In the rows, 128 means zero.
Rows lie near named flat spaces through zero. A row that begins with a name and a colon came from that space; any other row is followed by the name of its block's space that it lies nearest.
z482z543: [152, 154, 112, 141, 93, 103, 130, 139, 124, 156, 92, 108, 123, 151, 197, 188, 155, 137, 114, 138, 175, 105, 139, 99, 174, 121, 180, 119, 126, 139, 114]
z21z547: [128, 103, 113, 143, 151, 98, 99, 136, 179, 110, 146, 118, 146, 169, 119, 102, 151, 125, 124, 106, 144, 116, 146, 106, 104, 133, 149, 149, 100, 134, 127]
z349z508: [133, 145, 103, 122, 118, 124, 135, 151, 135, 64, 159, 145, 147, 148, 122, 122, 154, 128, 151, 105, 128, 114, 118, 117, 136, 121, 152, 153, 123, 109, 143]
z482z543: [115, 63, 97, 159, 183, 140, 96, 160, 185, 74, 176, 139, 146, 156, 111, 79, 127, 114, 142, 88, 118, 139, 140, 150, 76, 142, 110, 179, 75, 131, 113]
z482z543: [128, 151, 118, 126, 73, 167, 159, 135, 98, 119, 131, 130, 132, 76, 151, 139, 153, 140, 125, 145, 124, 147, 98, 165, 172, 101, 126, 134, 146, 114, 110]
z525z333: [146, 96, 146, 106, 151, 111, 98, 129, 150, 116, 140, 141, 125, 148, 68, 100, 136, 126, 128, 163, 105, 162, 143, 75, 140, 157, 150, 157, 169, 106, 175]
z349z508: [142, 122, 131, 116, 103, 72, 103, 109, 158, 91, 152, 130, 110, 147, 154, 124, 147, 127, 139, 162, 155, 109, 166, 68, 192, 150, 203, 158, 145, 146, 166]
z525z333: [120, 101, 110, 157, 137, 166, 125, 146, 120, 144, 112, 127, 95, 118, 195, 161, 78, 114, 117, 121, 131, 142, 140, 186, 127, 129, 104, 135, 89, 146, 76]
z21z547: [114, 107, 133, 112, 114, 95, 82, 100, 188, 114, 149, 104, 104, 153, 118, 82, 121, 117, 85, 145, 127, 148, 162, 127, 147, 118, 170, 157, 119, 124, 117]
z482z543: [153, 63, 130, 169, 161, 99, 104, 136, 160, 142, 136, 130, 149, 128, 145, 126, 173, 139, 160, 154, 166, 115, 155, 64, 137, 181, 146, 151, 132, 174, 161]
z21z547: [126, 132, 108, 119, 114, 113, 108, 137, 161, 88, 147, 122, 124, 163, 130, 114, 136, 121, 111, 117, 129, 133, 138, 128, 141, 113, 166, 157, 113, 109, 119]
z349z508: [119, 170, 131, 103, 117, 135, 143, 123, 108, 129, 116, 126, 124, 137, 108, 133, 109, 125, 113, 111, 110, 128, 112, 147, 114, 103, 118, 106, 131, 102, 119]
z525z333: [138, 125, 123, 136, 131, 148, 139, 147, 111, 137, 118, 135, 137, 119, 130, 144, 138, 133, 135, 130, 126, 137, 115, 130, 129, 131, 117, 128, 136, 122, 127]
z21z547: [128, 106, 129, 142, 152, 110, 112, 126, 154, 136, 132, 120, 142, 142, 117, 112, 142, 129, 130, 121, 139, 119, 138, 109, 105, 140, 127, 130, 116, 142, 133]
z482z543: [124, 115, 95, 164, 106, 142, 131, 148, 152, 113, 145, 114, 155, 113, 168, 121, 176, 138, 125, 110, 155, 123, 118, 157, 133, 107, 134, 150, 95, 139, 91]
z349z508: [139, 98, 92, 146, 135, 167, 119, 180, 142, 96, 140, 139, 136, 140, 137, 132, 141, 124, 125, 118, 117, 165, 118, 153, 132, 124, 130, 174, 112, 101, 104]
z349z508: [147, 86, 142, 140, 94, 127, 121, 116, 135, 135, 143, 130, 129, 71, 145, 117, 178, 145, 140, 199, 145, 153, 137, 95, 202, 154, 157, 159, 174, 151, 156]
z21z547: [125, 127, 143, 130, 150, 122, 133, 117, 121, 151, 119, 128, 137, 124, 108, 124, 123, 130, 136, 123, 126, 117, 125, 118, 100, 138, 105, 106, 131, 139, 140]
z525z333: [148, 95, 122, 137, 150, 169, 127, 166, 113, 136, 118, 146, 132, 120, 111, 141, 131, 130, 134, 145, 106, 172, 115, 129, 129, 146, 108, 149, 148, 107, 132]
z21z547: [135, 139, 125, 117, 116, 151, 130, 143, 116, 149, 104, 121, 123, 133, 117, 143, 125, 129, 99, 136, 112, 161, 114, 144, 135, 110, 126, 127, 142, 95, 110]
z482z543: [144, 175, 123, 117, 59, 140, 150, 131, 96, 161, 89, 109, 118, 109, 171, 178, 153, 142, 95, 158, 144, 142, 111, 136, 192, 95, 162, 115, 156, 108, 104]
z482z543: [124, 109, 127, 155, 125, 118, 124, 119, 154, 152, 133, 106, 157, 110, 131, 106, 174, 142, 122, 128, 154, 118, 126, 125, 116, 124, 123, 125, 117, 152, 117]
z482z543: [128, 67, 151, 150, 178, 118, 124, 114, 136, 113, 168, 156, 150, 91, 97, 86, 141, 133, 191, 144, 128, 112, 139, 89, 105, 186, 96, 140, 141, 174, 185]
z21z547: [107, 162, 98, 102, 109, 154, 124, 147, 130, 78, 136, 130, 94, 165, 141, 133, 72, 104, 93, 89, 97, 149, 124, 197, 125, 83, 136, 146, 92, 81, 78]
z525z333: [105, 127, 125, 148, 107, 116, 122, 98, 143, 149, 123, 102, 102, 113, 198, 134, 103, 122, 108, 124, 159, 103, 152, 166, 138, 114, 132, 114, 87, 171, 84]
z482z543: [108, 85, 129, 139, 162, 144, 116, 126, 157, 108, 165, 133, 149, 114, 80, 67, 132, 125, 135, 112, 106, 145, 122, 152, 81, 132, 89, 146, 111, 130, 126]
z349z508: [146, 64, 121, 149, 106, 168, 100, 148, 141, 160, 112, 118, 93, 97, 176, 145, 127, 127, 90, 192, 128, 203, 145, 153, 195, 138, 146, 175, 144, 126, 93]
z21z547: [118, 117, 110, 140, 145, 99, 114, 129, 163, 79, 163, 132, 136, 157, 140, 106, 131, 120, 149, 95, 144, 93, 147, 120, 109, 135, 144, 146, 90, 147, 132]
z525z333: [134, 109, 132, 144, 120, 145, 131, 131, 126, 161, 117, 118, 142, 97, 128, 126, 157, 141, 119, 149, 134, 147, 117, 132, 136, 128, 116, 128, 141, 133, 119]
z525z333: [121, 92, 128, 143, 122, 109, 102, 108, 156, 120, 143, 122, 93, 123, 183, 125, 104, 117, 126, 149, 149, 123, 169, 132, 161, 146, 153, 150, 108, 167, 118]
z525z333: [131, 107, 112, 173, 109, 156, 142, 139, 112, 155, 113, 122, 118, 86, 217, 169, 130, 133, 134, 139, 161, 122, 131, 163, 156, 132, 117, 128, 105, 168, 89]
z349z508: [128, 123, 161, 118, 127, 99, 114, 89, 131, 174, 108, 113, 107, 121, 128, 128, 113, 129, 112, 162, 137, 126, 151, 102, 142, 143, 137, 106, 148, 151, 142]
z349z508: [134, 82, 135, 159, 135, 174, 140, 140, 115, 167, 123, 129, 151, 64, 119, 118, 161, 144, 136, 157, 123, 163, 105, 146, 126, 141, 82, 133, 147, 140, 121]
z349z508: [126, 108, 125, 141, 141, 141, 117, 134, 133, 152, 112, 121, 113, 132, 146, 138, 105, 122, 111, 129, 128, 143, 137, 148, 119, 130, 116, 129, 113, 134, 103]
z21z547: [145, 100, 112, 156, 131, 112, 118, 147, 154, 114, 142, 128, 152, 134, 147, 128, 179, 138, 147, 133, 158, 116, 136, 93, 143, 146, 155, 154, 124, 145, 140]
z525z333: [106, 184, 132, 109, 128, 118, 139, 110, 118, 153, 101, 106, 124, 158, 116, 135, 93, 121, 96, 84, 122, 104, 118, 158, 80, 90, 109, 79, 102, 114, 97]
[108, 131, 116, 133, 113, 153, 147, 130, 135, 92, 166, 130, 165, 94, 98, 81, 166, 137, 138, 105, 116, 131, 95, 164, 107, 102, 102, 139, 119, 118, 119] -> z525z333
[129, 143, 131, 114, 91, 143, 136, 122, 112, 131, 122, 125, 112, 105, 141, 137, 126, 130, 112, 152, 121, 148, 121, 145, 167, 113, 139, 130, 147, 116, 119] -> z349z508
[112, 151, 134, 114, 126, 112, 125, 108, 137, 132, 126, 115, 124, 144, 114, 114, 113, 123, 110, 110, 125, 115, 130, 138, 107, 110, 127, 110, 115, 124, 118] -> z525z333
[124, 134, 107, 128, 133, 185, 139, 167, 111, 131, 113, 130, 131, 131, 113, 138, 112, 123, 104, 103, 96, 169, 97, 186, 101, 99, 93, 133, 115, 84, 85] -> z349z508
[144, 83, 128, 142, 157, 121, 104, 144, 156, 129, 136, 131, 143, 141, 105, 112, 154, 131, 134, 142, 130, 145, 138, 93, 123, 154, 136, 154, 136, 129, 147] -> z349z508
[106, 119, 103, 144, 133, 138, 128, 133, 137, 75, 160, 141, 107, 130, 181, 127, 87, 110, 148, 94, 132, 105, 143, 175, 121, 126, 121, 147, 75, 150, 101] -> z21z547
[140, 142, 108, 112, 91, 136, 118, 150, 139, 107, 126, 121, 122, 148, 132, 136, 148, 128, 97, 139, 122, 161, 123, 132, 169, 103, 171, 158, 139, 87, 112] -> z21z547
[119, 142, 115, 117, 129, 126, 121, 135, 141, 103, 136, 127, 123, 158, 121, 121, 113, 118, 115, 103, 118, 128, 129, 144, 114, 111, 136, 135, 108, 109, 114] -> z21z547
[154, 150, 106, 141, 114, 124, 158, 161, 104, 88, 140, 152, 165, 126, 147, 159, 186, 144, 181, 118, 152, 93, 108, 86, 152, 139, 151, 138, 141, 129, 162] -> z21z547
[144, 90, 148, 122, 179, 102, 95, 127, 145, 144, 120, 137, 115, 163, 94, 123, 106, 119, 133, 148, 119, 139, 157, 75, 114, 171, 135, 136, 145, 132, 165] -> z482z543
[119, 137, 127, 123, 112, 127, 137, 116, 119, 99, 146, 139, 113, 112, 151, 128, 112, 123, 145, 129, 129, 114, 133, 140, 147, 129, 133, 132, 124, 140, 132] -> z21z547
[151, 130, 111, 141, 119, 132, 139, 158, 120, 119, 126, 135, 153, 130, 139, 150, 174, 141, 146, 130, 144, 124, 115, 102, 147, 133, 145, 141, 140, 122, 140] -> z21z547
[124, 141, 138, 135, 135, 99, 137, 107, 124, 140, 126, 124, 136, 127, 140, 133, 131, 132, 147, 118, 151, 85, 135, 106, 115, 138, 126, 101, 121, 159, 143] -> z482z543
[140, 121, 126, 145, 128, 164, 147, 148, 96, 161, 103, 133, 130, 99, 146, 160, 130, 135, 132, 140, 127, 145, 111, 143, 133, 132, 102, 119, 139, 129, 116] -> z21z547
[99, 217, 151, 100, 99, 82, 174, 68, 90, 113, 137, 128, 134, 112, 135, 129, 114, 132, 162, 94, 146, 37, 119, 120, 113, 109, 122, 60, 123, 160, 156] -> z349z508
[134, 100, 152, 128, 133, 145, 116, 118, 124, 192, 97, 113, 114, 105, 112, 128, 118, 132, 96, 168, 116, 172, 130, 133, 134, 135, 109, 119, 154, 126, 118] -> z349z508
[141, 117, 125, 147, 167, 81, 119, 135, 159, 120, 142, 128, 179, 165, 95, 109, 185, 140, 161, 102, 156, 83, 132, 58, 88, 152, 140, 125, 121, 146, 169] -> z21z547
[108, 95, 188, 124, 144, 92, 115, 50, 136, 179, 134, 117, 110, 77, 109, 84, 104, 130, 135, 174, 133, 113, 158, 105, 123, 163, 103, 96, 151, 189, 162] -> z21z547
[111, 103, 122, 128, 119, 124, 118, 117, 162, 68, 186, 136, 139, 108, 110, 70, 149, 127, 144, 128, 121, 131, 132, 138, 135, 128, 136, 165, 121, 134, 139] -> z525z333
[136, 190, 112, 110, 134, 120, 162, 153, 97, 84, 132, 151, 161, 162, 100, 148, 144, 132, 165, 78, 123, 86, 98, 104, 99, 117, 128, 109, 129, 100, 157] -> z21z547

Rows lie near named flat spaces through zero. A row that begins with a name and a colon came from that space; any other row is followed by the name of its block's space that it lies nearest.
z721-z563: [108, 80, 119, 109, 134, 119, 124, 129, 96, 96, 115, 145, 95, 134, 121, 112, 130, 120, 126, 144, 122, 108, 122, 105, 118, 153, 119, 138, 98, 124, 114]
z930-z395: [132, 145, 121, 118, 128, 143, 118, 96, 116, 127, 122, 102, 133, 122, 146, 114, 108, 127, 130, 150, 131, 131, 141, 112, 127, 111, 136, 102, 156, 113, 129]
z930-z395: [196, 115, 63, 117, 107, 92, 151, 121, 127, 121, 93, 103, 119, 143, 133, 155, 115, 166, 93, 164, 109, 163, 142, 145, 175, 131, 119, 146, 156, 130, 135]
z854-z28: [90, 128, 158, 169, 145, 134, 134, 129, 125, 135, 154, 134, 136, 80, 118, 94, 124, 97, 151, 115, 148, 84, 119, 87, 127, 136, 104, 142, 100, 128, 117]
z854-z28: [180, 123, 94, 139, 114, 92, 162, 64, 125, 143, 103, 122, 150, 96, 117, 120, 116, 152, 113, 137, 105, 118, 93, 90, 195, 114, 107, 135, 133, 143, 128]
z721-z563: [100, 160, 81, 220, 132, 119, 139, 215, 132, 147, 143, 119, 129, 165, 136, 157, 121, 122, 83, 123, 156, 162, 151, 206, 125, 148, 108, 136, 130, 139, 164]
z282-z550: [119, 184, 141, 144, 141, 165, 113, 91, 85, 134, 131, 122, 131, 139, 144, 116, 104, 129, 106, 147, 133, 121, 126, 133, 109, 123, 148, 78, 201, 117, 115]
z721-z563: [88, 113, 138, 133, 142, 143, 121, 111, 99, 123, 127, 170, 126, 134, 117, 123, 129, 121, 107, 116, 108, 100, 78, 122, 125, 151, 125, 103, 121, 144, 128]
z815-z217: [164, 161, 170, 111, 116, 128, 133, 113, 141, 140, 138, 121, 132, 120, 126, 124, 139, 137, 158, 117, 137, 132, 143, 120, 107, 101, 150, 140, 151, 115, 98]
z930-z395: [167, 113, 166, 109, 119, 117, 157, 130, 106, 109, 126, 166, 93, 108, 111, 127, 132, 153, 120, 122, 104, 91, 98, 111, 120, 169, 127, 164, 157, 117, 67]
z854-z28: [151, 129, 158, 147, 151, 131, 144, 158, 157, 136, 144, 150, 141, 90, 100, 152, 140, 136, 121, 108, 122, 99, 112, 138, 170, 172, 107, 167, 146, 151, 117]
z854-z28: [128, 118, 124, 131, 131, 115, 136, 194, 167, 119, 133, 107, 124, 106, 143, 113, 123, 124, 147, 108, 148, 113, 155, 139, 125, 147, 113, 147, 91, 99, 138]
z815-z217: [101, 164, 140, 156, 100, 175, 127, 103, 94, 142, 157, 113, 123, 111, 161, 130, 82, 123, 111, 157, 120, 146, 123, 110, 86, 109, 138, 103, 209, 107, 109]
z930-z395: [170, 110, 132, 107, 139, 118, 127, 148, 144, 123, 123, 149, 121, 155, 91, 188, 164, 146, 113, 138, 114, 156, 139, 166, 159, 153, 131, 175, 147, 170, 123]
z282-z550: [91, 139, 124, 141, 140, 151, 103, 157, 124, 131, 138, 136, 128, 170, 129, 154, 137, 116, 112, 129, 136, 155, 140, 173, 106, 132, 140, 111, 135, 143, 151]
z815-z217: [195, 139, 146, 129, 125, 122, 151, 147, 152, 132, 138, 117, 124, 98, 113, 162, 130, 152, 126, 142, 125, 134, 151, 135, 159, 149, 120, 186, 184, 133, 98]
z930-z395: [115, 111, 139, 102, 146, 164, 98, 168, 145, 115, 142, 129, 119, 145, 123, 177, 138, 121, 122, 148, 124, 156, 158, 163, 123, 154, 136, 143, 157, 145, 140]
z815-z217: [129, 125, 157, 89, 82, 132, 124, 89, 156, 151, 141, 134, 144, 134, 132, 144, 145, 129, 164, 108, 109, 170, 111, 108, 94, 64, 158, 127, 113, 132, 128]
z930-z395: [134, 155, 118, 145, 101, 103, 162, 132, 145, 148, 114, 143, 148, 119, 154, 92, 111, 154, 114, 65, 113, 98, 67, 139, 122, 119, 128, 83, 100, 96, 138]
z721-z563: [122, 115, 105, 137, 144, 145, 112, 126, 148, 129, 138, 83, 145, 95, 132, 139, 112, 107, 138, 168, 142, 143, 170, 108, 167, 124, 107, 143, 137, 139, 155]
z854-z28: [173, 124, 115, 93, 87, 140, 128, 165, 164, 130, 137, 98, 116, 146, 147, 197, 122, 154, 120, 158, 110, 207, 171, 167, 115, 116, 146, 163, 189, 123, 130]
z282-z550: [132, 95, 46, 148, 63, 103, 150, 131, 135, 146, 122, 111, 127, 157, 147, 182, 110, 145, 90, 157, 96, 217, 121, 146, 139, 92, 117, 145, 127, 146, 167]
z854-z28: [137, 125, 103, 103, 141, 132, 115, 141, 142, 119, 107, 124, 135, 149, 137, 141, 126, 142, 108, 126, 118, 133, 128, 162, 148, 144, 134, 101, 133, 128, 155]
z282-z550: [128, 118, 143, 119, 142, 127, 127, 116, 146, 129, 129, 126, 143, 97, 119, 112, 133, 120, 150, 117, 131, 102, 123, 102, 149, 129, 118, 133, 105, 131, 130]
z721-z563: [139, 92, 137, 80, 141, 129, 110, 106, 134, 113, 118, 135, 125, 134, 106, 144, 152, 125, 145, 142, 118, 134, 136, 113, 145, 129, 134, 145, 114, 150, 127]
z721-z563: [127, 61, 97, 84, 140, 121, 126, 132, 143, 96, 102, 124, 123, 96, 134, 116, 114, 132, 125, 137, 104, 96, 113, 100, 171, 165, 102, 127, 90, 121, 147]
z282-z550: [144, 76, 129, 126, 105, 112, 149, 156, 160, 118, 150, 97, 111, 65, 126, 134, 119, 116, 163, 154, 133, 134, 164, 78, 141, 132, 95, 208, 106, 119, 111]
z282-z550: [137, 145, 119, 120, 127, 128, 114, 51, 110, 145, 115, 122, 151, 149, 117, 131, 138, 127, 131, 146, 124, 153, 123, 111, 145, 81, 144, 103, 138, 154, 139]
z721-z563: [119, 143, 117, 160, 113, 134, 132, 113, 131, 150, 143, 110, 144, 117, 135, 136, 116, 119, 127, 140, 132, 153, 133, 118, 132, 100, 122, 130, 141, 136, 139]
z815-z217: [157, 120, 133, 105, 171, 119, 118, 125, 139, 110, 111, 117, 132, 112, 108, 113, 143, 126, 144, 135, 144, 94, 154, 119, 171, 152, 119, 140, 115, 133, 126]
z282-z550: [144, 111, 158, 103, 111, 113, 142, 183, 161, 118, 138, 136, 108, 119, 128, 130, 144, 135, 156, 100, 131, 123, 140, 136, 98, 140, 132, 168, 101, 106, 106]
z721-z563: [121, 85, 136, 121, 167, 122, 107, 154, 121, 111, 129, 166, 111, 167, 71, 177, 182, 114, 123, 144, 131, 142, 146, 156, 150, 165, 122, 181, 104, 189, 129]
z282-z550: [112, 152, 118, 129, 127, 151, 107, 144, 124, 134, 131, 125, 129, 173, 141, 155, 128, 129, 108, 134, 129, 167, 142, 175, 104, 120, 150, 101, 158, 132, 148]
z930-z395: [124, 106, 76, 173, 70, 112, 169, 131, 104, 141, 131, 141, 113, 128, 144, 157, 94, 149, 73, 143, 88, 163, 82, 129, 129, 129, 106, 142, 152, 133, 129]
z721-z563: [111, 133, 87, 120, 126, 137, 111, 144, 136, 123, 115, 98, 134, 149, 162, 124, 108, 128, 117, 135, 133, 148, 147, 153, 122, 119, 134, 87, 124, 108, 166]
z815-z217: [157, 127, 121, 157, 147, 89, 141, 143, 138, 129, 127, 107, 128, 115, 102, 115, 149, 117, 152, 136, 165, 120, 171, 118, 159, 128, 106, 178, 93, 139, 122]
z815-z217: [91, 149, 156, 154, 121, 118, 137, 176, 163, 153, 144, 168, 149, 146, 126, 121, 153, 124, 137, 46, 134, 116, 87, 168, 94, 122, 136, 110, 67, 129, 147]
z282-z550: [107, 166, 148, 149, 117, 164, 118, 87, 106, 149, 151, 120, 140, 122, 140, 129, 110, 117, 127, 144, 128, 144, 124, 112, 104, 97, 142, 104, 180, 128, 120]
z854-z28: [129, 129, 148, 128, 102, 130, 128, 114, 102, 130, 146, 128, 103, 144, 121, 141, 137, 120, 143, 154, 134, 162, 151, 112, 85, 101, 143, 160, 147, 130, 95]
z815-z217: [132, 121, 108, 149, 118, 137, 137, 104, 100, 125, 134, 107, 117, 102, 135, 132, 98, 126, 112, 175, 122, 136, 138, 97, 142, 130, 111, 143, 171, 127, 115]
z854-z28: [139, 135, 127, 90, 165, 115, 116, 170, 131, 103, 90, 162, 119, 182, 124, 118, 153, 151, 108, 84, 127, 93, 112, 194, 125, 174, 148, 87, 102, 118, 139]
z815-z217: [123, 136, 100, 172, 129, 93, 132, 169, 127, 133, 131, 109, 119, 164, 119, 129, 149, 112, 138, 134, 170, 160, 179, 156, 116, 111, 121, 159, 84, 135, 141]
z854-z28: [183, 136, 136, 147, 128, 89, 169, 108, 131, 143, 115, 161, 140, 109, 95, 129, 144, 158, 113, 100, 111, 97, 82, 123, 176, 144, 113, 155, 129, 149, 105]
z721-z563: [194, 135, 181, 80, 150, 126, 131, 121, 171, 124, 127, 125, 141, 86, 105, 130, 150, 145, 163, 113, 128, 95, 141, 114, 164, 143, 133, 160, 146, 128, 100]
z282-z550: [130, 117, 110, 136, 91, 99, 140, 80, 111, 149, 122, 147, 132, 163, 111, 145, 149, 132, 125, 129, 112, 173, 102, 118, 122, 78, 137, 136, 102, 159, 131]
z815-z217: [128, 148, 168, 138, 143, 80, 146, 117, 139, 138, 119, 154, 144, 120, 107, 55, 165, 118, 178, 53, 159, 63, 101, 105, 115, 108, 130, 120, 29, 115, 113]
z854-z28: [113, 122, 87, 121, 151, 130, 111, 98, 119, 123, 100, 121, 148, 141, 135, 115, 118, 127, 107, 134, 121, 118, 112, 131, 164, 130, 123, 78, 113, 137, 167]
z721-z563: [107, 140, 143, 156, 146, 139, 137, 144, 117, 130, 133, 162, 132, 117, 124, 117, 121, 131, 103, 99, 119, 85, 85, 140, 132, 166, 118, 109, 135, 130, 124]
z930-z395: [153, 99, 111, 95, 118, 101, 140, 202, 193, 121, 113, 135, 131, 137, 134, 151, 144, 152, 127, 84, 114, 135, 123, 177, 142, 152, 124, 144, 81, 120, 156]
z930-z395: [144, 150, 150, 155, 168, 119, 124, 112, 95, 130, 127, 154, 124, 151, 81, 136, 162, 123, 120, 137, 147, 114, 137, 141, 148, 146, 128, 151, 143, 167, 105]
z282-z550: [143, 116, 143, 116, 127, 120, 140, 138, 147, 122, 130, 124, 126, 94, 129, 113, 125, 131, 146, 116, 128, 102, 127, 107, 135, 139, 118, 146, 114, 113, 115]
z815-z217: [173, 150, 155, 115, 113, 128, 140, 125, 138, 135, 136, 122, 124, 119, 126, 142, 132, 146, 138, 130, 126, 139, 141, 129, 121, 120, 141, 152, 170, 120, 98]
z930-z395: [125, 107, 115, 131, 120, 127, 134, 137, 111, 113, 129, 120, 106, 118, 135, 126, 112, 126, 121, 153, 126, 129, 139, 113, 122, 141, 116, 145, 136, 117, 116]
z854-z28: [140, 128, 133, 131, 94, 109, 145, 173, 148, 130, 142, 113, 109, 130, 141, 130, 130, 130, 150, 119, 142, 152, 157, 136, 88, 112, 132, 163, 112, 102, 114]
z930-z395: [82, 87, 53, 177, 100, 161, 122, 142, 70, 113, 147, 96, 87, 137, 153, 180, 73, 111, 67, 232, 113, 199, 162, 124, 121, 143, 100, 153, 199, 140, 140]
[123, 150, 131, 129, 156, 135, 120, 117, 114, 125, 113, 141, 137, 137, 128, 108, 126, 133, 112, 112, 128, 94, 107, 141, 138, 146, 133, 87, 135, 125, 133] -> z282-z550
[116, 140, 136, 172, 128, 108, 150, 155, 146, 148, 139, 148, 144, 116, 118, 117, 138, 125, 129, 84, 136, 107, 101, 138, 133, 132, 112, 136, 89, 134, 134] -> z854-z28
[123, 111, 93, 157, 116, 115, 144, 146, 141, 135, 130, 117, 135, 113, 133, 138, 114, 128, 113, 133, 123, 140, 124, 128, 153, 132, 103, 143, 114, 135, 149] -> z721-z563
[115, 170, 125, 145, 130, 138, 122, 148, 135, 146, 127, 144, 146, 167, 138, 141, 131, 139, 102, 95, 126, 140, 108, 185, 113, 125, 147, 85, 141, 131, 151] -> z721-z563
[167, 132, 134, 108, 139, 126, 128, 93, 111, 115, 118, 106, 119, 107, 123, 114, 121, 133, 139, 162, 135, 114, 154, 96, 147, 130, 128, 141, 160, 119, 101] -> z815-z217
[110, 107, 113, 101, 119, 138, 110, 123, 134, 125, 123, 130, 130, 153, 135, 148, 132, 126, 125, 134, 114, 158, 126, 138, 120, 114, 139, 113, 118, 137, 151] -> z815-z217
[187, 133, 126, 123, 119, 109, 139, 58, 105, 141, 116, 135, 131, 141, 91, 162, 149, 147, 118, 164, 112, 159, 126, 112, 167, 104, 135, 161, 171, 171, 104] -> z930-z395
[156, 114, 126, 143, 142, 108, 128, 98, 104, 131, 128, 140, 120, 149, 76, 165, 165, 122, 126, 167, 134, 157, 151, 122, 162, 123, 121, 186, 137, 185, 112] -> z930-z395
[65, 150, 131, 165, 176, 175, 99, 116, 120, 138, 140, 133, 163, 110, 132, 114, 109, 101, 108, 123, 135, 93, 105, 130, 153, 148, 115, 72, 140, 146, 164] -> z282-z550
[91, 106, 87, 168, 140, 129, 124, 176, 104, 116, 130, 135, 107, 157, 125, 151, 122, 117, 89, 151, 133, 145, 139, 162, 129, 163, 108, 140, 124, 145, 147] -> z282-z550
[129, 167, 127, 128, 94, 98, 148, 133, 128, 147, 107, 164, 135, 181, 147, 104, 138, 157, 115, 55, 116, 126, 71, 172, 80, 101, 160, 71, 94, 103, 133] -> z854-z28
[137, 143, 147, 110, 171, 144, 93, 140, 96, 101, 126, 114, 97, 167, 110, 134, 150, 113, 139, 171, 165, 136, 201, 149, 108, 144, 148, 143, 160, 132, 105] -> z282-z550
[132, 151, 80, 153, 154, 142, 131, 43, 102, 138, 99, 106, 171, 84, 146, 91, 76, 138, 86, 150, 109, 84, 82, 90, 208, 133, 104, 55, 169, 130, 157] -> z282-z550
[152, 129, 131, 80, 138, 161, 112, 101, 107, 105, 113, 120, 114, 125, 142, 137, 105, 147, 108, 163, 105, 121, 131, 124, 135, 151, 143, 104, 200, 114, 111] -> z815-z217
[133, 95, 82, 129, 130, 101, 134, 159, 125, 102, 112, 91, 105, 119, 143, 106, 112, 122, 133, 156, 147, 124, 170, 116, 139, 142, 104, 148, 94, 103, 136] -> z930-z395
[126, 123, 119, 108, 132, 132, 119, 131, 119, 116, 114, 134, 119, 150, 134, 130, 128, 135, 116, 129, 121, 129, 125, 144, 121, 137, 138, 109, 131, 123, 133] -> z815-z217
[101, 148, 111, 156, 133, 147, 123, 156, 104, 126, 130, 136, 119, 155, 144, 137, 109, 131, 87, 131, 126, 133, 120, 168, 110, 151, 130, 98, 160, 123, 138] -> z282-z550
[167, 106, 129, 149, 146, 113, 150, 103, 131, 129, 131, 122, 136, 69, 94, 135, 127, 129, 129, 155, 125, 102, 129, 83, 200, 152, 90, 185, 143, 157, 109] -> z854-z28
[113, 111, 125, 165, 168, 130, 116, 156, 88, 110, 138, 139, 98, 150, 89, 152, 149, 105, 112, 172, 153, 132, 168, 142, 138, 169, 110, 177, 139, 165, 113] -> z930-z395
[181, 159, 167, 109, 144, 120, 128, 114, 142, 129, 129, 106, 131, 110, 113, 114, 146, 131, 167, 131, 155, 114, 170, 114, 135, 116, 140, 153, 145, 118, 97] -> z815-z217
[139, 94, 130, 97, 134, 130, 104, 74, 60, 93, 124, 108, 77, 147, 105, 131, 139, 107, 149, 219, 144, 156, 193, 76, 110, 114, 137, 174, 155, 140, 82] -> z854-z28
[132, 146, 154, 70, 155, 147, 86, 108, 139, 117, 117, 111, 136, 154, 130, 115, 150, 119, 165, 127, 148, 130, 166, 135, 111, 106, 163, 96, 122, 119, 135] -> z815-z217
